Look-ups in named tables: a row name and a column name give one cell, copied from the table.

Table Firet
	Patat	Kov	Kupub	Megezi	Tup
Gabad	23727	52728	32633	37548	65891
Gides	23318	19859	43745	42191	20077
Samen	30531	-51082	-23535	6779	-13548
Mazeke	13799	63295	23828	23687	66542
Sesaka	63989	21093	65538	11683	27908
Masete	18795	33138	9545	16539	28835
Tep	40022	41875	27326	40409	2421
Pivovud	15150	24404	32472	58716	4479
Nor	27085	4893	26419	15358	32001

Sesaka, Kupub => 65538
Gabad, Tup => 65891
Samen, Megezi => 6779
Masete, Kov => 33138
Sesaka, Megezi => 11683
Tep, Tup => 2421
Gides, Megezi => 42191
Samen, Tup => -13548
Pivovud, Kupub => 32472
Pivovud, Kov => 24404
Masete, Kupub => 9545
Tep, Kov => 41875
Nor, Kov => 4893
Nor, Megezi => 15358
Samen, Kupub => -23535
Tep, Kupub => 27326
Which row has the largest Kupub? Sesaka

Dez:
,Nasizu,Feku,Vimetu,Tam,Gep,Mubot,Kole,Dif,Fedoza,Lidova
Nar,10,12,-25,-12,-13,-15,29,-40,-1,-1
Konap,0,32,-32,47,-2,15,-9,5,27,-1
Big,24,-18,-12,-44,-18,10,-1,38,-22,29
Pef,7,81,32,-54,35,-32,40,9,-11,14

Nar, Gep: -13
Konap, Nasizu: 0
Pef, Kole: 40
Big, Fedoza: -22
Big, Kole: -1
Konap, Mubot: 15
Nar, Vimetu: -25
Big, Feku: -18
Nar, Kole: 29
Nar, Lidova: -1
Pef, Dif: 9
Nar, Tam: -12
Nar, Fedoza: -1
Which row has the largest Gep? Pef

Sor
columns: Fos, Zez, Banubar, Zofus, Nabidu, Forus, Bofotag
Zeg: [168, 74, 212, 57, 31, 218, 122]
Nenuz: [64, 28, 200, 232, 54, 91, 191]
Sefigub: [22, 147, 48, 94, 43, 102, 57]
Faf: [244, 198, 197, 84, 214, 119, 202]
Rakob: [191, 80, 136, 166, 62, 161, 99]
Vupa: [88, 84, 98, 172, 38, 96, 87]
Muz: [149, 228, 226, 45, 241, 178, 222]
Badav: [41, 230, 177, 14, 38, 14, 200]
Fenit: [32, 45, 241, 34, 119, 71, 96]
Balosot: [120, 152, 192, 233, 27, 48, 68]
Pona: [161, 204, 192, 175, 96, 81, 180]
Bim: [16, 38, 169, 39, 160, 94, 179]

Faf, Zofus: 84
Rakob, Bofotag: 99
Vupa, Nabidu: 38
Badav, Banubar: 177
Rakob, Zez: 80
Badav, Fos: 41
Rakob, Banubar: 136
Zeg, Nabidu: 31
Vupa, Zofus: 172
Fenit, Fos: 32
Nenuz, Fos: 64
Nenuz, Forus: 91
Pona, Fos: 161
Nenuz, Banubar: 200
Faf, Forus: 119
Fenit, Banubar: 241
Bim, Zez: 38
Muz, Fos: 149
Zeg, Forus: 218
Bim, Nabidu: 160

Table Bug
|  | Zisibuv | Sedonu | Fabolep | Firi | Radi | Bupa | Mopato | Res | Mipo |
|---|---|---|---|---|---|---|---|---|---|
| Kot | 195 | 88 | 154 | 171 | 150 | 127 | 73 | 84 | 115 |
| Kesuv | 48 | 119 | 126 | 89 | 74 | 158 | 90 | 111 | 201 |
| Gatup | 217 | 104 | 135 | 172 | 168 | 99 | 107 | 104 | 56 |
| Nam | 209 | 123 | 129 | 167 | 161 | 105 | 90 | 114 | 46 |
| Zanis | 65 | 144 | 107 | 88 | 82 | 140 | 106 | 135 | 139 |

Sedonu of Nam = 123
Res of Kesuv = 111
Sedonu of Kot = 88
Mipo of Kot = 115
Zisibuv of Gatup = 217
Bupa of Nam = 105
Sedonu of Zanis = 144
Radi of Kesuv = 74
Mopato of Kesuv = 90
Mipo of Gatup = 56
Firi of Zanis = 88
Fabolep of Gatup = 135
Zisibuv of Kot = 195
Radi of Zanis = 82
Mipo of Nam = 46

Mugos
cols = Vuni, Pozapok, Gesi, Kazoru, Fozop, Nase, Zadap, Molata
Lagu: [205, 193, 164, 143, 211, 176, 169, 212]
Rer: [88, 129, 162, 157, 120, 126, 102, 117]
Diboz: [96, 112, 121, 132, 99, 133, 190, 151]
Solunib: [194, 147, 159, 142, 105, 131, 201, 149]
Puzes: [247, 204, 73, 131, 104, 163, 162, 147]
Nugulid: [160, 153, 128, 118, 99, 173, 157, 32]
Dar: [95, 168, 129, 112, 214, 142, 145, 130]

What is the Molata of Rer in Mugos? 117
What is the Molata of Diboz in Mugos? 151
What is the Pozapok of Solunib in Mugos? 147
What is the Kazoru of Rer in Mugos? 157
What is the Nase of Rer in Mugos? 126
What is the Kazoru of Dar in Mugos? 112
What is the Zadap of Lagu in Mugos? 169
What is the Vuni of Puzes in Mugos? 247
What is the Vuni of Diboz in Mugos? 96
What is the Fozop of Nugulid in Mugos? 99
What is the Fozop of Lagu in Mugos? 211
Which row has the largest Pozapok? Puzes

Lakos
fields: Sal, Pon, Daniri, Dib, Zuk
Nivozi: [0.7, -0.4, 0.7, 0.7, -0.5]
Vetele: [0.8, 0.0, 0.6, 0.2, 0.0]
Pezopu: [0.7, 0.2, 0.4, 0.0, 0.2]

What is the Zuk of Pezopu in Lakos?
0.2
What is the Pon of Pezopu in Lakos?
0.2
What is the Daniri of Vetele in Lakos?
0.6
What is the Sal of Vetele in Lakos?
0.8
What is the Sal of Pezopu in Lakos?
0.7
What is the Daniri of Pezopu in Lakos?
0.4
What is the Pon of Nivozi in Lakos?
-0.4
What is the Daniri of Nivozi in Lakos?
0.7
What is the Pon of Vetele in Lakos?
0.0
What is the Zuk of Nivozi in Lakos?
-0.5
What is the Dib of Pezopu in Lakos?
0.0
What is the Sal of Nivozi in Lakos?
0.7
What is the Zuk of Vetele in Lakos?
0.0
What is the Dib of Vetele in Lakos?
0.2
What is the Dib of Nivozi in Lakos?
0.7
Which row has the largest Zuk? Pezopu

Reveti =
cols = Modis, Muk, Sanav, Dovez
Lozode: [47, 76, 159, 108]
Dun: [23, 99, 179, 142]
Nizopo: [191, 148, 51, 13]
Dop: [183, 172, 45, 41]
Dus: [187, 166, 34, 18]
Pofimoz: [34, 111, 156, 223]
Sapot: [65, 40, 156, 55]
Manuko: [192, 164, 48, 34]
Kope: [200, 168, 38, 39]
Giz: [76, 32, 171, 57]
Tuz: [89, 19, 152, 12]
Sib: [190, 156, 44, 36]
Zom: [75, 42, 146, 54]

Sanav of Kope is 38
Sanav of Sapot is 156
Dovez of Pofimoz is 223
Muk of Nizopo is 148
Modis of Dop is 183
Dovez of Dop is 41
Dovez of Sib is 36
Muk of Dun is 99
Dovez of Giz is 57
Muk of Lozode is 76
Modis of Sib is 190
Row with the largest Dovez: Pofimoz

Gebo:
	Nodi	Vovavid	Tuv
Loz	0.3	0.1	0.6
Mapi	0.6	0.6	0.2
Sanu	0.8	0.3	0.3
Kef	0.5	0.3	0.4
Naruti	0.5	0.3	0.4
Gobur	0.3	0.4	0.9

Tuv of Gobur: 0.9
Vovavid of Sanu: 0.3
Nodi of Loz: 0.3
Vovavid of Gobur: 0.4
Nodi of Gobur: 0.3
Vovavid of Mapi: 0.6
Vovavid of Kef: 0.3

Kuzab
columns: Nenu, Kebi, Vumimis, Petuf, Muz, Dobugib, Furogu
Gugonu: [0.2, 0.5, 0.7, 0.9, 0.1, 0.5, 0.4]
Lovufaz: [0.7, 0.7, 0.2, 0.3, 0.7, 0.7, 0.7]
Bim: [0.3, 0.2, 0.6, 0.2, 0.4, 0.2, 0.3]
Runos: [0.6, 1.0, 0.3, 0.6, 0.5, 0.9, 0.8]
Zarit: [0.7, 0.7, 0.3, 0.3, 0.7, 0.8, 0.7]
Tuguv: [0.7, 0.6, 0.2, 0.1, 0.7, 0.7, 0.7]
Tasevu: [0.3, 0.2, 0.7, 0.2, 0.4, 0.2, 0.2]
Fam: [0.8, 0.7, 0.2, 0.2, 0.8, 0.7, 0.7]
Pobaguf: [0.8, 0.7, 0.2, 0.2, 0.7, 0.7, 0.7]

What is the Dobugib of Tuguv in Kuzab?
0.7
What is the Vumimis of Zarit in Kuzab?
0.3
What is the Nenu of Pobaguf in Kuzab?
0.8
What is the Muz of Lovufaz in Kuzab?
0.7
What is the Nenu of Fam in Kuzab?
0.8
What is the Furogu of Pobaguf in Kuzab?
0.7
What is the Vumimis of Lovufaz in Kuzab?
0.2
What is the Vumimis of Fam in Kuzab?
0.2
What is the Furogu of Runos in Kuzab?
0.8
What is the Nenu of Tasevu in Kuzab?
0.3
What is the Dobugib of Tasevu in Kuzab?
0.2
What is the Kebi of Tuguv in Kuzab?
0.6
What is the Kebi of Lovufaz in Kuzab?
0.7
What is the Muz of Tuguv in Kuzab?
0.7

